Each row is followed by roughly how far along a hidden order it lies, from 0 to 12. A new part has a new order.
(in the rows, 128 means zero)
[ 75 192 120 114 169 155 126  83 120 133 131 160 121 148 123 148 169  74
 128 119 147 115 150 117  46 111 194 100 133 185 130 139 104 194 112 107
 115 170 126 125 166 154 158 127 146 166 100 125 111 115  53 138  94 106
 127 160 109  91 166 206  97  81 156 121 111 137  81 151 140 129 132 127
 117 150 123 117 145 129 140 165  96  96 129 130 146 124  98 175 153 100
 113 210 144 194 182 173 149 178 110  85 101 131  82 119  76 176 143 144
 131 152 167 114 127 164]
12
[ 99 110  88  87 141 134 110  88 140  99 102   5 118 143 115  97 148 176
 105 164 161 108  87 114 179 129  82 117 141  36  91 178 152 131 129 127
 124 134 101 129 130  67  59 139 156 148 131 113 153 136 251 135 108 125
 149 171 125 192 110 220 135 122  95 168 129 145  26 115 101 125 137 192
 115 173  99 146 131 168 141 136 117 165 142  99 156 120 114 116 237 173
 183 128 132  12  79 160 125 185 145 202 118 122 214 139 159  82 129 121
 196 113 153 125 177 161]
0
[118 108 130 108 121 197 102 116 163 114 143 103 156 130 140 114 120 145
 152 129  88  91 108 104  63 108 159 109 142 111 111 124 109 163 120  93
 118 158 148 102 155 133 125 154 140 255 119 127 132 145 137 124  92 101
 156 127 150 191 164 199  37 105 139 135 129 126 192 134 105 138 122 109
 131 171 113 120 129 118 125 151 112 117 133 123 165 122 113 191 168 129
 234 139 144 118 140 229 122  92  96   1 143 154 182 168 145 146 115 178
 177 114  67 123 156 195]
9
[ 97 173 139 114 132 102 126 102  81 109 128 130 138 125 115 137 120  97
 117 124 143 144 162 134  26 126 149 131 117 148 126 129 147 173 120 143
 140 127 110 147 130 135 144 122 139 114 153 133 118 132  88 141 123 148
 130 147 100  65 161 187 160  77 131 140 151 128  75 134 132 118 129 169
  93 104  91 120 143 126 101 140 125 116 130 127 124 141 124 100 136 193
 118 188 132 104 140  97 134 195 120 118 103 109  55  42  81 170 117 133
  98 147 138 114 103 153]
11
[100 173 121 118 145 139 129 101 125 139 124 160 133 133 135 141 147 105
 128 125 146 121 146 125 102 122 168 114 132 175 131 134 111 155 114 100
 116 150 139 117 159 151 167 121 131 143 112 135 116 116  90 134 110 113
 129 136 120 105 155 150  98  86 162 119  97 133  97 142 138 132 129  98
 134 144 145 109 135 134 135 163 153 107 125 141 141 126 120 156 137 101
 129 169 142 191 157 175 141 152 114 110 116 132  94 133  99 157 136 153
 114 145 158 123 134 154]
9
[ 67 160 104  84 135 138 128  94 141 128 110  59  81 129 123 122 159 124
 104 167 165 129 110 108 169 131  82 111 135  96 118 159 133 155 115 134
 118 116 114 144 139  71  67 136 148 123 110 133 133 127 167 146 118 136
 138 164 116 143 117 147 163 142 143 139 128 137  56 128 113 122 127 220
 121 144  96 147 127 145 146 123 136 149 133 125 136 122 150  97 170  96
 127 144 115  99 120 154 119 255 116 200 125 129 155 156 135 112 136  92
 176 132 166 122 135 108]
4
[154  84 112 122  95 144 121 186 143 122 128  88 110 122 125 118 141 148
  91 100 144 130 117 110 170 130  71 145 137  71 108 102 140 101 135 149
 128  93 127 131  93 101  88 146 134 102 129 132 136 125 127 129 140 123
 127 116 134 180 102 103 140 181 138 139 155 123 133 117 112 129 130 177
 151 130  99 151 112 129 163 100 159 143 142 131 121 113 152 100 157 142
 160 127 112  77  95 147 120 155 131 179 150 126 182 170 176  98 122 110
 123 111 132 134 127 137]
3
[139 128 135 136 111 139 125 160 123 134 133 156 147 121 133 133 127 110
 130  91 113 128 137 138 130 133 150 140 126 126 120 114 125 132 129 103
 130 119 134 118 125 149 165 124 120 136 136 136 123 131  95 127 133 116
 130 103 130 142 142 104  97 121 120 115 122 118 171 126 136 134 127  66
 128 124 117 115 127 123 127 136 143 120 124 141 124 130 146 141 119 142
 135 119 125 122 147 126 138  60 134 106 144 136 118 132 125 130 125 153
  57 119 129 135 121 159]
9
[107 173 113 128 150 169 160  90 130 152 128 176 110 147 124 151 191  61
 116 117 161 113 162 124  90 121 192 100 146 187 145 124 103 187 122 112
 109 160 132 121 160 167 134 119 140 134  76 114 104  99  30 122  94  84
 118 165 100  80 152 162 101 107 179 135  97 147 108 145 147 129 143 149
 134 155 141 119 139 145 186 158  77  83 122 138 132 122  75 188 147  75
  84 203 147 219 159 163 159 183 130 118  78 139 113 163  88 164 153 153
  70 147 189 114 132 171]
11
[ 75 173 117  96 156  91 126  66 105 110 103  74 100 138 105 127 146 120
 100 162 172 145 124 121 110 129  90 119 118 110 125 166 150 148 121 157
 134 133  87 159 124  85  91 123 153  75 134 125 135 129 179 149 125 158
 130 170 102 103 120 193 200 106 114 144 142 137   1 128 123 113 130 213
  97 117 102 146 140 146 111 122 124 152 139 112 127 130 122  71 163 151
  96 167 127  76 126  98 129 246 130 213 105 102 102  65  99 126 135  84
 182 144 171 119 126  94]
6
[170  57 105 131 111 139  98 191 146 103 129  86 138 132 126 110 117 185
  98  92 110 122 102 106 112 114  75 153 133  68  98 103 140  87 142 137
 137 106 128 128  86 111 101 155 137 130 142 133 144 131 183 132 142 129
 134 102 155 218 105 145 115 159 115 143 161 113 145 119 102 132 121 130
 157 136 110 146 117 108 125 113 177 147 152 120 134 110 148 108 170 175
 202 120 130  71 107 178 113 110 122 121 162 121 190 146 179  96 117 117
 202 119  81 137 140 156]
3
[148 111 146 125 112  97  82 167 107  83 133 107 159 122 127 109  63 177
 148 104  89 130 103 131  96 121  88 153 104 102 104 119 150 101 128 127
 153 121 112 132  93  99 163 137 124 134 189 135 149 161 187 135 144 166
 133  94 156 170 133 150 139 121  73 114 179 106 139 118 115 130 119  64
  99 110  89 133 127  99  67 107 172 162 145 109 132 136 163  72 108 206
 196  76 126  31 105  89 113  55 117  79 189 107 105  54 151 123 101 126
 171  99  56 141 121 111]
8
